Here is a tiny trained network, its code and every weight. The questions are about switching its units off for an input and a target symbol, where a switched-off unit gives its printed mean instead of its output.

import numpy as np


def w(rows, s, z=0):
    codes = np.array(rows[::2]) - 128.0
    scale = np.full(codes.shape[1], s)
    scale[-1] = z or s
    return codes * scale


def norm(h):
    return h / np.sqrt((h * h).mean(-1, keepdims=True) + 1e-5)


def f(y):
    return np.maximum(y, 0)


def softmax(a):
    e = np.exp(a - a.max(-1, keepdims=True))
    return e / e.sum(-1, keepdims=True)


def log_softmax(a):
    a = a - a.max(-1, keepdims=True)
    return a - np.log(np.exp(a).sum(-1, keepdims=True))


def net(x, mask):
    ids = ['ΘΛΦαβεηξτ'.index(c) for c in x.split()]
    T = len(ids)
    res = E[ids] + P[:T]
    r = norm(res)
    for j in range(2):
        rows = slice(2 * j, 2 * j + 2)
        q, k, v = (r @ M[0][rows].T for M in (Q, K, V))
        z = softmax(np.where(np.tri(T) > 0, q @ k.T / 2**0.5, -1e9)) @ v
        o = O[0][rows]
        res = res + np.where(mask[j], z, o[:, -1]) @ o[:, :-1]
    y = f(norm(res) @ A[0][:, :-1].T + A[0][:, -1])
    res = res + np.where(mask[2:18], y, B[0][:, -1]) @ B[0][:, :-1]
    return log_softmax(norm(res)[-1] @ U[:, :-1].T + U[:, -1])


Q, K, V, O, A, B = {}, {}, {}, {}, {}, {}
E = w([
[75,198,148,2],'Θ',
[63,50,200,142],'Λ',
[125,130,120,224],'Φ',
[149,89,215,114],'α',
[53,195,159,174],'β',
[43,85,71,241],'ε',
[31,137,92,198],'η',
[126,96,97,147],'ξ',
[65,101,98,179],'τ',
],0.015)
P = w([
[150,133,57,135],'0',
[104,139,211,133],'1',
[145,133,52,131],'2',
[9,111,109,125],'3',
[146,131,57,133],'4',
[31,82,110,138],'5',
[147,133,54,133],'6',
],0.011)
Q[0] = w([
[157,32,73,15],'h0',
[80,84,55,214],'h0',
[42,69,135,151],'h1',
[108,122,253,155],'h1',
],0.019)
K[0] = w([
[253,46,159,142],'h0',
[79,51,55,165],'h0',
[22,118,117,154],'h1',
[105,111,226,163],'h1',
],0.021)
V[0] = w([
[152,164,18,83],'h0',
[1,168,121,148],'h0',
[85,133,63,22],'h1',
[212,174,80,167],'h1',
],0.0063)
O[0] = w([
[175,79,172,39,112],'h0',
[117,255,109,20,252],'h0',
[164,26,147,122,103],'h1',
[117,134,121,43,2],'h1',
],0.0055,0.0023)
A[0] = w([
[240,140,62,137,4],'n0',
[163,144,209,21,128],'n1',
[209,150,97,215,118],'n2',
[110,164,149,76,38],'n3',
[55,107,191,112,108],'n4',
[142,164,83,161,25],'n5',
[120,78,172,159,153],'n6',
[115,99,222,29,123],'n7',
[147,127,84,139,37],'n8',
[116,129,230,6,131],'n9',
[75,165,160,169,189],'n10',
[178,105,90,147,235],'n11',
[110,161,189,153,17],'n12',
[141,93,87,80,92],'n13',
[195,170,104,160,67],'n14',
[117,116,127,134,117],'n15',
],0.015,0.0023)
B[0] = w([
[165,15,71,84,168],'n0',
[68,57,96,144,148],'n1',
[41,137,109,159,182],'n2',
[144,105,191,147,152],'n3',
[102,64,80,174,220],'n4',
[203,139,123,157,165],'n5',
[219,132,190,117,202],'n6',
[19,120,102,63,163],'n7',
[160,159,126,116,158],'n8',
[2,130,81,174,168],'n9',
[87,88,142,74,254],'n10',
[142,158,184,149,194],'n11',
[115,187,91,145,168],'n12',
[143,185,164,107,182],'n13',
[181,88,148,144,137],'n14',
[134,148,122,127,154],'n15',
],0.025,0.0075)
U = w([
[44,119,119,93,150],'Θ',
[127,29,165,100,119],'Λ',
[196,71,96,189,131],'Φ',
[152,134,228,175,165],'α',
[114,166,213,18,68],'β',
[140,181,77,229,75],'ε',
[146,183,50,35,97],'η',
[210,98,143,8,163],'ξ',
[192,211,121,125,254],'τ',
],0.015,0.0043)

Each question gives the input, a string of symbols that net reads in full, and the target symbol t.
The units are the heads (2 rows each of Q, K, V and O) and the neurons (one row each of A and B). Each row of codes is followed by its name. A weight is (code - 128) times the scale printed after its matrix; where a second scale follows, it is the last column's (O, A, B and U).
mask holds one flag per unit, heads first, then neurons. A switched-off unit (its flag False) gives its mean, the last column of its rows in O or B, instead of its output. The means were averaged over made-up inputs and are rounded, as every weight is.
A unit's drop is (log p(t) with every unit on - log p(t) with that unit switched off) / (log p(t) with every unit on - log p(t) with every unit switched off).
The circuit of an input: a set's keep is (log p(t) with only the set's units on - log p(t) with every unit switched off) / (log p(t) with every unit on - log p(t) with every unit switched off). Starting from the 12 units with the biggest drops (on a tie, the unit counted first), units are removed one at a time, each time the one whose removal leaves the highest keep (on an exact tie, the one counted first), for as long as the keep stays at least 0.8.
units of the circuit, in order: the units of the circuit, biggest drop first
top k neurons: the k neurons with the biggest drops, biggest first
which heads matter: for each layer, one digit per head in row order, 1 if its drop is at least 0.15 and else 0, layers parted by /
drop of u: that unit's drop, to one decimal
input ξ τ ε ξ Φ ξ, target Φ: units of the circuit, in order : (n10 n7 h1)
input ξ ξ Λ α ξ ξ, target α: which heads matter : 11
input α ξ β, target β: which heads matter : 10
input Φ Λ η ξ Φ, target Φ: top 3 neurons : (n0 n5 n2)
input Φ α α τ ε, target ε: top 2 neurons : (n5 n7)
input ξ ξ β ξ, target Φ: top 2 neurons : (n10 n4)
input Φ η τ ξ β η ξ, target ξ: which heads matter : 00
input ξ β α Λ β, target β: top 2 neurons : (n4 n10)
input τ ε τ, target τ: top neuron : (n10)
input β ξ α, target α: drop of h0 : 1.3
input Φ ξ α η ε Φ Φ, target Φ: drop of n14 : 0.4
input ξ ξ Θ ξ ξ ξ, target α: drop of h1 : 0.6
input ξ α Λ Θ η, target η: drop of n8 : 0.0
